Each row comes from the steps of one walk. Every step used is in the known rows, and no mark comes twice. Write the walk behind each row, first mark first.
Known rows
E-K-J-C-H: [-0.73 -4.31 -1.94  2.14  1.72  0.83  1.58 -2.25  3.81 -3.99 -5.33  1.12
  2.71  0.16  2.60  0.08 -1.25 -2.74  1.19 -1.80 -0.69  2.99 -0.98  0.66
 -2.55  1.96 -2.17  1.32  3.35  1.42 -1.11 -3.39 -0.18 -1.19  0.55  0.93
 -1.24  2.07 -0.48  0.41  3.14 -0.86 -2.98]
J-C-H-M-E-K: [-0.03 -4.34 -3.93  1.83  4.94  3.87 -0.33 -1.43  1.93 -2.23 -3.65  3.66
  0.85 -1.20  1.22 -1.19 -2.69 -1.30 -0.30 -1.65  0.67  2.86 -2.03  2.83
 -2.96 -0.48 -1.48  1.91  2.72  4.74  3.07 -0.85  2.00 -1.82 -0.35 -2.70
  2.97  0.18 -2.39  2.07  1.33 -0.53  0.39]
H-P-C-E-K-V-M: [-0.54 -4.14 -1.09  2.08  4.79  1.36  0.11 -1.83  5.39  2.83 -0.05  2.18
  0.84 -0.01  1.20  2.60 -0.72 -1.66 -1.48 -4.40  0.09  2.61 -2.57  1.73
 -1.29  0.24  0.33 -1.56 -1.58 -3.20  2.74 -1.45  1.02 -2.19 -1.70 -2.16
  2.23  5.25 -3.79  3.27  4.56  0.41  0.25]
E-K-J-C-M: [-0.83 -3.94 -2.00  0.67  2.19  2.09  2.67 -1.15  5.08 -3.52 -4.88  2.94
  1.49  1.14  3.64 -2.75 -1.94 -1.92 -1.50 -1.32 -1.23  4.16  1.07  1.82
 -1.36  3.57 -3.07  0.56  1.65 -0.29 -0.17 -4.91 -0.51 -3.81  1.80 -0.14
 -1.62  2.72 -1.73  1.99  1.86  0.47 -2.95]
V-K-L-E: [ 5.53 -2.92 -2.31  2.36  1.94 -2.49  0.28  2.34 -3.04 -0.20  2.03  1.10
 -1.26  0.35 -1.24  1.61  0.30  2.15 -2.69 -3.19 -0.55  2.38 -0.91 -1.36
 -0.02  0.10 -2.43 -4.49 -1.41  2.80  0.05 -1.20  0.66  0.07 -1.06 -1.37
 -3.57  2.29  0.55 -0.52  1.67 -2.46  1.40]
M-E-K-V: [ 2.90 -3.69 -5.19  4.78  2.62  0.28 -3.82 -0.80  0.46  1.47 -2.56  2.25
 -0.44  2.36 -1.73 -1.51 -2.88  0.76 -0.51 -1.61 -0.23  1.33  0.35  1.18
 -1.44 -1.77  0.33 -1.81  0.29  0.01  3.18 -1.82  1.19  1.42 -0.95 -1.34
  0.15  3.98 -1.13  0.31 -0.24  0.66 -2.37]
C-M-E-K-J: [ 0.79 -3.38 -3.13  3.06  2.65  2.47 -0.51  0.00  3.08 -1.76 -5.11  4.33
  0.01  2.65 -0.46 -4.32 -3.23 -0.73 -2.20 -2.28 -0.25  4.89 -0.22  2.60
  0.19 -0.54 -1.29 -0.85  2.62  1.26  1.56 -4.78  0.35 -0.83  1.20 -1.95
 -1.82  6.40 -2.05 -0.31 -0.38  0.83 -2.90]
K-J-E-C: [-2.73  0.91 -2.74  3.86 -1.21  1.12 -1.45 -1.37  4.79 -0.72 -1.82  0.96
  3.57  0.47 -1.93  0.46 -0.92 -1.67 -1.68 -0.61 -0.60  2.11 -0.56  4.68
 -0.25  0.46 -2.24  0.82  3.87  0.34  0.73 -2.97 -0.78 -1.13 -0.63 -2.22
 -2.29  1.16  1.64  2.04  1.35 -1.67 -0.81]
K-L-E-C-H-P-V: [ 0.21 -2.42 -1.27  3.68  1.42  0.06 -2.81  2.53  1.73  3.76  1.08  1.89
  4.52 -1.00 -3.02  2.80  2.83  0.36 -0.63 -3.92 -1.39 -0.51 -0.82  2.34
 -0.55  0.23 -2.05  1.03 -0.66  1.83 -1.34 -0.40 -1.20 -1.11 -1.90 -4.83
  0.39 -1.34 -4.37  1.02  0.55 -1.36  3.58]
C-H-P-K: [ 0.20 -1.60 -0.02 -0.91  0.07  0.67  0.05  0.09  2.38  1.83 -0.58  2.22
  1.48 -3.18 -0.07  1.66  0.14 -3.09  1.32 -3.94 -1.40 -1.57 -1.14  0.86
 -1.80 -0.44 -2.52  2.52  2.17  3.49 -1.42  1.42  0.02 -0.48 -1.21 -0.35
  1.00  0.05 -3.04  2.32  0.00  0.39  0.07]
M-E-K-J-C-H-P: [ 0.26 -4.29 -3.25  3.68  2.98  3.84 -0.04 -4.10  4.80 -0.82 -6.73  3.51
  3.27  1.41 -1.45 -0.26 -2.06 -1.98  2.31 -2.75 -1.23  3.02 -2.54  3.28
 -3.12  1.65 -2.22  3.57  4.28  2.77 -0.27 -2.13  1.29 -0.28 -2.61 -2.88
  1.38  2.08 -2.46  2.18  3.33  0.68 -2.21]
M-E-C-H-P-K: [-0.87 -0.98 -2.24  2.93 -0.26  1.41 -1.77 -0.97  4.47  4.21 -1.42  3.04
  2.99 -2.81 -3.30  0.76 -1.12 -2.29 -0.17 -3.00 -2.13  0.09 -0.91  4.61
 -1.59 -1.19 -2.15  4.69  5.47  2.84 -0.71 -0.29 -0.97 -1.04 -1.47 -5.20
  2.39 -0.74 -5.05  3.33 -0.05 -0.91 -0.05]
K-L-V-E: [ 2.36 -2.55 -2.01  2.90  0.41 -1.96  0.43  1.97 -4.20 -1.80  1.93 -0.71
  0.34  1.51 -2.28  1.14  3.19  3.30  0.10 -2.56 -0.42 -1.40 -1.42 -0.29
  0.39  2.18 -0.56 -2.02 -3.17  0.38 -0.63 -0.14 -0.78  0.87 -0.13 -0.28
 -0.86  1.83  1.84 -0.32  2.44  0.64  1.45]
L-V-E-K-J-C-H: [-0.05 -6.02 -3.44  3.53  2.47  1.02  1.44 -0.78  2.35 -7.06 -3.98  0.40
  2.31 -0.60  2.78  0.85  1.79 -2.09  1.21 -2.22 -0.49  2.82 -2.52  1.52
 -3.36  4.40 -2.02  0.51  1.41  2.17 -1.93 -4.37 -1.23 -0.22  0.16  1.21
 -1.74  2.55  1.45  1.10  3.66  0.92 -2.20]
V-C-E-K-L-P-M: [ 0.23 -3.23 -0.21  3.21  3.89 -0.45  3.45  2.09  3.05  0.73  2.83  1.25
  2.23  1.22  0.52 -0.80  0.82 -0.44 -5.20 -3.59 -0.72  6.01  1.51 -1.06
 -0.04  0.78 -2.78 -3.10  1.74 -2.49  0.66  0.53 -0.84 -4.45  1.52 -1.19
  2.85  7.27 -2.65  0.18  4.76  1.86  0.95]
V-C-E-K: [-1.47 -3.23 -0.51  3.19  3.63 -1.22 -0.20 -0.96  3.41 -0.24 -2.50  0.53
  0.80 -1.60  2.49 -1.73 -0.41 -3.43 -2.33  0.34  0.91  4.25  2.28  2.94
 -0.87 -0.26 -3.04 -1.61  2.65  0.20  0.24 -1.10  0.75 -1.59  0.56  0.44
  0.37  3.77 -4.18 -0.54  3.73  0.33  0.21]
P-M-C-E: [-3.34 -0.12 -0.16  1.96  1.10  4.37  1.50 -0.13  3.59  1.25  3.64  3.22
  3.33 -2.89  1.32  1.60 -1.33 -1.33 -3.38 -2.09 -2.13  6.07 -1.36  2.35
  0.77  1.64  0.02  0.35  1.89 -1.49  3.34 -0.90 -0.55 -3.39  1.09 -3.57
 -0.94  2.83 -3.21  4.08  0.68 -2.87  0.32]
K-V-M-E-C-H: [-0.96 -3.94 -4.63  5.34  0.39  1.12 -2.29 -0.72  5.38  0.38 -0.37  0.04
  1.81  0.79 -3.21  2.80 -1.60  0.21  0.21 -3.67 -1.32  1.72 -4.17  3.15
 -2.08 -2.72  2.80  1.52  3.01 -0.44  1.41 -2.83 -1.72 -0.30  1.74 -5.80
  1.58  1.31  0.27  3.26  1.06 -2.24 -0.20]
M-E-C-H-P-V-K-L: [ 1.26 -3.68 -4.59  5.50  1.96 -0.67 -2.86  0.30  3.77  2.63 -1.16  4.66
  4.14 -0.07 -4.92  1.71  0.82  1.75 -1.27 -4.32 -0.30 -2.26 -1.71  4.96
  1.21 -0.49 -0.91  1.84  0.52  2.02  0.39 -1.50 -2.15  0.89 -3.63 -7.43
  3.04  1.18 -5.05  2.85  1.70 -1.41  1.47]
K-V-E-C: [ 0.57 -2.07 -3.55  3.55 -0.65 -0.77 -1.93 -0.10  2.50  0.04  1.16  0.07
  1.93  0.89 -1.60  3.41  1.20  1.84 -1.69 -1.00 -0.86  0.30 -0.48  4.27
 -0.94  0.85 -0.19  0.02  0.57 -0.66  0.99 -2.07 -3.35 -1.11 -0.40 -2.71
  0.09 -1.76  1.19  3.14  0.32 -1.45 -1.34]
V-K-L-E-C: [ 3.87 -1.89 -2.36  3.34  1.20 -3.41  0.03  2.06 -0.63  0.75  2.34  0.75
  0.43  0.14 -1.93  1.63  0.44  1.65 -4.04 -2.48 -1.32  2.97  0.16  0.70
  0.41  0.43 -2.50 -3.08  0.16  1.40 -0.16 -1.89 -1.18 -1.78 -0.87 -3.46
 -3.01  0.48 -1.12  0.29  2.59 -4.00  1.28]
M-E-C-H-P-V-K: [-0.45 -2.85 -4.12  4.09  2.31  1.51 -3.42 -0.18  6.55  1.40 -1.77  4.68
  3.43 -2.33 -2.48  1.34  0.72 -0.92 -1.33 -2.19  0.25 -1.06 -1.77  6.12
  0.05 -0.20 -0.22  3.17  1.76  2.33  0.22 -2.31 -2.46  1.05 -3.92 -6.92
  3.45 -0.21 -4.92  3.88 -0.14 -0.27  0.82]
V-M-C-E-K-J: [-1.97 -2.76 -1.13  2.59  2.46  0.81 -0.08 -2.58  5.42 -1.36 -0.79  2.56
  1.66  0.67  0.45  0.45 -1.42 -3.59 -0.67 -2.75 -1.69  6.36 -1.06  3.49
 -0.70 -0.53 -0.08 -1.50  1.20 -1.60  2.14 -3.74 -0.47 -1.79  0.61 -1.28
 -2.39  7.53 -2.08  2.62  3.84 -4.20 -1.25]
C-E-K-L: [ 1.24 -3.25 -1.30  3.15  3.44 -1.87 -0.59 -0.11 -1.84  1.39 -1.43  2.10
  1.96  0.93  0.29 -0.58 -1.15  0.89 -1.75 -2.49  0.94  2.22  1.30  0.91
  1.06 -0.18 -2.58 -3.81 -0.71  0.22  1.50  0.65  2.37 -0.27  0.94  1.02
 -0.57  5.19 -2.79 -1.96  4.02 -1.54  0.20]
C-H-P-V-M: [-1.73 -2.90 -0.38 -0.89  1.55  1.94 -1.07  0.12  5.66 -0.21  0.42  1.78
  1.71 -0.97 -0.75  2.29  2.92 -1.91  2.32 -4.09  0.23 -2.57 -3.86  1.92
 -1.15 -0.99  1.01  1.71 -2.04  1.88 -0.45 -0.25 -0.88  1.19 -1.09 -2.38
  3.61  0.98 -1.78  3.05  0.38  1.54  3.25]
H-P-V-C-M-E: [-1.97 -2.86 -2.32  3.15  2.13  3.55 -1.74  0.69  6.91  2.49 -2.22  3.91
  1.22 -0.57 -1.97 -2.84  0.97 -1.16 -1.55 -0.84 -0.62 -0.03  0.85  5.71
 -0.35  0.27 -1.69  3.59  0.85  0.39 -0.11 -2.97 -1.60 -1.61 -1.68 -6.74
  3.75  1.13 -6.14  3.83 -1.73  4.10  2.32]
J-C-E-K: [-1.37 -3.35 -1.87  2.12  3.72  1.61  0.54 -2.51  2.66 -0.21 -2.90  1.80
  2.48 -2.19  4.32 -0.29 -1.26 -1.70 -1.26  0.81  0.61  3.76  1.79  2.94
 -1.89  3.06 -3.25 -0.37  1.27 -0.22  0.56 -1.27  2.10 -1.87  0.79  0.60
  0.81  1.28 -2.69  1.52  3.36 -0.40 -0.52]
J-E-K-L-V-C-H-M: [-0.62 -4.96 -3.41  4.18  5.61 -1.11 -0.50  1.93  0.13 -4.34 -1.45  0.81
  1.11 -0.71 -0.11 -1.98 -0.08 -3.29 -1.01 -5.10  0.98  0.69 -1.89  0.71
 -1.63 -0.98 -3.22 -2.05 -0.03  4.56  2.51  1.00  2.23 -2.06 -0.08 -0.45
  0.37  4.87 -1.54  0.10  5.47  0.72  3.56]
H-M-E-C: [-1.02  0.59 -2.70  1.85  0.83  2.58 -2.18  0.83  2.10  1.99  0.49  2.87
  0.09 -0.19 -2.85 -1.31 -1.07  0.65 -3.10  0.18 -0.82  1.52 -0.32  4.48
  0.07 -2.25  0.44  1.79  2.39  1.70  3.92 -0.61 -1.07 -2.68 -1.49 -5.36
  2.01 -2.03 -2.30  2.41 -0.94 -1.35  0.84]
L-K-V-C: [ 0.10 -3.91 -4.04  2.82 -0.67 -3.11 -0.60 -1.20  1.78  1.63 -0.18 -0.62
 -0.90 -0.67  2.10 -1.17 -1.39 -2.06 -1.86 -1.04 -1.62  0.28  2.71 -0.57
 -1.49 -1.17 -2.29 -2.09  0.88 -0.03  1.11 -0.34 -3.25 -0.72 -0.52 -0.17
 -0.80  1.20 -1.16  0.55  1.88  1.28 -0.97]
H-M-C-E-K-L-P: [ 0.49 -1.67 -0.51  1.44  5.60  0.92 -0.28  1.21 -0.93  1.64  3.04  3.88
  2.38  0.83 -0.28  0.81 -0.88 -0.39 -2.81 -2.52 -0.72  3.93  2.26  1.12
 -0.14 -0.11 -0.66 -1.53 -2.11 -2.84  3.21  2.57 -0.15 -5.23 -0.99 -2.33
  2.71  5.30 -3.07  2.29  2.90 -3.36  0.94]
H-C-E-K: [-1.10 -0.49  0.00  1.75  3.34  1.72 -1.62 -2.61  0.78  2.33 -0.59  1.53
  2.30 -2.34  3.56  0.41 -1.14 -0.01 -0.39 -0.81  0.73  4.13 -0.05  3.31
  0.36  0.18 -1.68 -0.86  1.73 -0.74  1.50 -0.50  2.26 -1.04 -0.45  0.54
 -0.61  4.01 -4.77 -0.17  3.57 -0.78 -0.03]
J-C-H-E-K-L-P-V: [ 0.29 -4.20 -4.35  2.46  4.05  0.84 -0.65  2.00  1.01 -0.48 -0.89  1.37
  4.09 -1.42  3.35  0.27  1.20  0.90  1.84 -2.97 -0.66 -1.37  0.39 -0.53
 -1.34  1.35 -1.10  0.32 -2.05 -1.24 -1.88 -1.99 -1.33 -1.84 -1.88 -0.71
  5.62  2.15 -2.09  1.44 -0.55  1.73  0.97]

Which walk is each row?
[ 0.12 -4.55 -4.86  4.05  1.72  1.83  0.51 -1.73  4.50 -3.03 -2.91  0.82
 -0.85  1.91 -0.38 -3.01 -0.09 -1.53  0.74 -1.51 -2.41  3.30 -1.78  0.90
 -3.16  1.89  0.12 -0.06  0.68 -0.79  0.60 -5.71  0.14 -0.26 -0.20 -1.60
 -0.70  5.14  0.48  2.36  3.53  1.86 -1.17] -> L-V-M-E-K-J-C
[ 0.95 -3.37 -2.05  2.59  2.34 -1.14 -1.13 -0.36  2.35  0.79  0.85  4.43
  4.18 -0.77 -2.68  3.40  1.05 -0.21  1.06 -5.10 -1.28 -2.59 -1.63  2.47
  0.96  0.96 -0.40  1.86 -2.72  0.56  0.19 -0.20 -2.24  0.06 -3.85 -5.19
  1.45  2.36 -5.04  4.20  2.10 -3.54  1.50] -> M-C-H-P-V-K-L
[-1.39 -1.98 -2.58  1.84  1.77  1.05 -0.86  2.47  2.08  0.18  4.44  0.56
  3.35 -0.86 -0.75  3.14  1.83  0.75  2.99 -5.24 -2.47 -1.03 -3.13  0.00
  0.02 -1.76  3.33  1.14 -3.22 -3.18 -1.02 -1.90 -3.62 -1.93 -1.27 -4.61
  4.94  3.98 -1.02  4.00 -1.53 -2.16  3.16] -> K-L-P-V-M-C-H-E
[ 0.56 -4.05 -4.94  2.05 -0.28  0.39 -2.20  3.05  3.62 -0.33  2.11  3.16
  1.24 -3.51  0.18  4.15  1.06 -0.94 -3.21 -4.54 -1.71 -0.28 -1.45  4.95
 -2.61 -1.91 -2.21  0.63  2.65  4.60  2.79 -1.88 -4.04 -3.30 -0.20 -2.42
 -0.11 -1.91 -0.55  5.31 -1.72 -2.44 -0.89] -> P-K-V-E-C-H-M
[ 2.67 -2.69 -1.80  3.36  3.83  0.55  3.96  2.04  0.22  0.49  1.27  2.79
  0.26  1.51 -1.55  0.43 -1.77  3.62 -4.89 -3.08  0.79  3.00 -1.04 -0.79
  1.69  1.68  0.31 -0.02 -0.05 -4.62 -1.05 -3.40 -2.07 -3.46  0.27 -6.84
  3.37  6.17 -1.29  1.45  0.85 -0.14 -0.04] -> V-K-L-P-C-M-E
[ 0.40 -5.37 -4.15  5.74  3.52 -1.51 -1.44  1.43  2.93  1.01 -3.05  3.58
  0.87  1.93 -1.92 -5.22 -0.54  0.69 -3.03 -2.38  0.25  1.02  2.67  3.49
  0.96 -1.28 -2.97 -0.83  0.06  0.36  0.88 -4.56 -0.77 -1.05  1.25 -4.52
  1.92  6.14 -6.46 -0.10  0.44  1.81  1.69] -> P-V-C-M-E-K-L
[-0.35 -2.61 -1.02  2.50  1.15  1.28  2.68  2.05  2.00 -1.33  3.41  1.35
  4.56  0.34 -3.15  2.93  3.43  1.51 -1.59 -7.20 -2.28  0.98 -5.37  1.19
  0.64  3.39 -0.65  1.03  0.04  2.11  0.37  1.33 -2.34 -2.45 -0.43 -4.47
  1.67  0.32 -1.73  2.84  4.79  0.60  2.19] -> K-L-V-E-C-H-P-M
[-2.25 -2.18 -1.67  2.91  1.90  2.56 -0.83 -0.67  5.12  0.03 -0.18  0.11
  1.85 -0.40 -3.60  0.72  1.01 -1.97  1.77 -3.66 -1.71  0.72 -4.94  2.62
 -1.69  0.16  2.61  3.62  1.23  0.15 -0.57 -0.13 -0.64 -0.54 -0.69 -6.01
  3.41  0.60 -2.23  3.23  3.40  0.76  2.34] -> L-V-M-E-C-H-P
[-1.34 -3.96 -2.47  3.78  3.40 -1.58 -1.90 -0.72  2.82  1.78  1.79  3.36
  2.86  0.30 -0.70  0.36  0.55 -0.57 -0.94 -3.55 -0.66  1.63  0.82  3.45
  0.81 -0.88 -0.64 -2.52 -3.46 -2.18  2.57 -2.59 -0.24 -0.57  0.79 -2.71
  0.76  7.39 -5.02  2.44  3.08 -3.85  2.57] -> P-V-M-C-E-K-L
[-0.66 -0.21 -1.16  1.38  1.68  3.34  2.76  2.73  0.21 -0.10  5.19  1.23
  4.22 -0.87 -0.20  2.65 -0.90  1.27  0.36 -6.54 -3.78  3.35 -4.28 -2.46
  0.93  0.12  2.22  1.10  0.48 -1.91  0.75  0.54 -2.50 -4.50 -0.73 -4.36
  3.20  3.39 -1.09  3.25 -0.53 -2.16  0.86] -> K-L-P-M-C-H-E
[-2.58 -0.34 -2.76  1.55 -0.62  3.05 -0.32 -0.21  8.48  1.56 -1.92  4.97
  3.79 -1.72 -0.98 -0.69 -1.37 -3.96 -3.03 -4.15 -2.54  1.73  0.35  6.61
 -0.84  1.63 -5.64  2.58  4.28  2.14  0.23 -3.02 -1.08 -4.29 -0.59 -3.65
 -1.67  1.89 -2.63  5.92  0.08 -0.01 -0.70] -> H-P-K-J-E-C-M
[ 0.90 -5.72 -5.21  3.86  4.02  5.75  0.41 -2.28  5.94  0.62 -2.28  4.47
  3.36  0.47 -0.35  0.92 -2.82 -0.65 -0.21 -5.74 -2.18  3.50 -4.06  1.55
 -3.45  2.07 -1.11  2.15  2.71  2.34  3.56 -0.79  1.44 -1.66 -1.38 -4.41
  3.07  1.79 -3.11  5.10  2.37  2.08 -1.46] -> J-C-H-P-M-E-K-V
[-0.29 -5.59 -4.18  3.76  2.31  2.31  1.18 -3.53  5.77 -3.84 -4.97  1.58
  1.30  1.65 -0.53 -0.27 -1.98 -1.83  1.66 -3.39 -0.82  4.58 -4.11  2.31
 -3.39 -0.33 -0.66  1.33  4.22  2.37  0.12 -5.14  0.55  0.13  1.31 -2.42
  0.49  4.70  0.38  1.80  3.52 -0.92 -1.33] -> V-M-E-K-J-C-H
[-0.30 -3.73 -5.25  2.89 -0.89  4.57 -0.17  0.77  4.12 -0.13 -2.45  4.76
  0.75 -3.31  0.04  0.35 -1.50 -1.78 -1.31 -2.66 -3.01  1.87 -1.48  3.52
 -3.68 -1.04 -3.19  3.25  5.91  5.09  1.79 -4.40 -1.33 -2.81 -0.92 -3.03
 -1.25  0.16 -0.80  4.68 -1.88 -0.87 -1.85] -> P-K-J-C-H-M-E
[-2.57 -3.10 -3.44  0.93  3.80  1.12 -2.51 -0.02  4.70 -2.22  0.21  2.18
  1.85 -3.04  2.72 -0.23 -0.36 -3.32  2.84 -4.44 -1.16  0.77 -3.37  2.68
 -0.27 -2.69  2.05  0.16 -1.81  1.28  1.74 -4.03 -1.30 -0.20 -1.26 -2.22
  2.66  4.30 -4.60  3.13 -1.26 -2.38  1.93] -> P-V-M-C-H-E-K
[ 2.53 -1.48 -0.78  1.18  3.33 -0.26  3.54  0.05 -0.14 -1.55  5.39  2.40
  2.71  3.70 -2.63  1.48  0.82  1.91 -2.61 -5.06 -1.55  4.83 -1.00 -0.40
  0.35  2.09 -0.90 -1.42 -1.20 -1.75  1.49  0.44 -2.30 -3.12  0.26 -3.00
  3.01  6.27 -0.41  2.46  2.92 -1.94  0.53] -> V-E-K-L-P-M-C
[-0.55 -2.82 -2.88  2.68  0.38  1.34 -1.01  0.88  5.34  3.52  5.59  1.68
  1.43 -2.49  0.60  4.55 -0.04 -2.57 -1.49 -2.96 -3.76  2.86  1.40  1.57
 -3.55 -0.20  0.48  0.05 -0.04 -5.77  0.44 -1.79 -3.08 -3.88  0.96 -2.84
  1.01  5.31 -0.09  7.41 -0.66 -2.47 -0.79] -> L-P-K-V-M-C-E
[-1.83 -2.85 -4.99  3.54  2.40  2.23 -1.31  2.80  5.29 -6.02 -0.89  3.19
  1.93 -3.22  1.08  1.10  0.16 -3.93 -3.47 -3.83 -0.18  2.02 -3.80  3.80
 -1.01  0.64 -1.08 -0.54  2.20  4.04  2.76 -2.99 -1.77 -2.38 -2.10 -2.41
 -3.11  2.07  1.72  3.90  2.45 -1.47 -0.28] -> L-V-K-J-E-C-H-M
[-1.71 -2.67 -4.20  4.03  2.24  3.15 -2.86 -1.89  7.48 -2.14 -1.81  5.75
  5.26 -2.33 -1.52  3.54 -0.09 -4.12  0.70 -4.40 -0.55  0.18 -3.28  6.23
 -0.89  1.33 -1.83  2.48  0.76  2.66  0.99 -3.27 -1.52  0.86 -4.92 -4.76
 -1.09  4.04 -1.53  6.38  0.69 -2.50  0.21] -> M-C-H-P-V-K-J-E
[ 1.36 -3.81 -3.45  5.77  2.53 -1.10  1.62  1.90  0.81 -0.19  0.79  1.04
 -0.42  2.16 -2.85 -5.01 -0.03  0.40 -3.31 -4.15 -2.38  3.47 -0.56 -1.56
  0.28  0.05 -1.26 -2.30  1.11  0.31  2.52 -1.97  0.13 -1.35  0.32 -2.99
  0.28  6.81 -4.04 -0.65  4.12  3.01  1.10] -> P-M-E-K-L-V-C
[ 0.69 -3.17 -1.63  1.82  3.96  0.12  3.37  3.29  2.16 -2.04  1.85  0.01
  1.96  0.07  1.53 -1.10  0.03 -0.57 -1.30 -6.59 -1.86  3.95 -2.59 -3.00
  0.00 -1.31 -0.81 -1.71  2.18  0.63 -0.09 -0.17 -1.62 -4.13 -0.36 -1.22
  4.41  5.55 -2.43 -0.06  2.30  2.13  0.98] -> V-C-H-E-K-L-P-M
[-0.25 -2.76  0.50  3.52  4.94 -0.57  1.06  0.44 -1.15  3.25 -0.39  1.77
  2.21 -0.53  0.47 -0.26  0.65 -0.24 -1.68 -3.41  0.02  0.94 -0.24 -0.76
  1.11  3.10 -1.24 -1.46 -2.88 -3.71  0.61  0.51  1.83 -2.17 -2.42 -1.14
  0.99  5.40 -6.11 -0.65  6.18  1.29  1.21] -> H-P-C-E-K-L-V
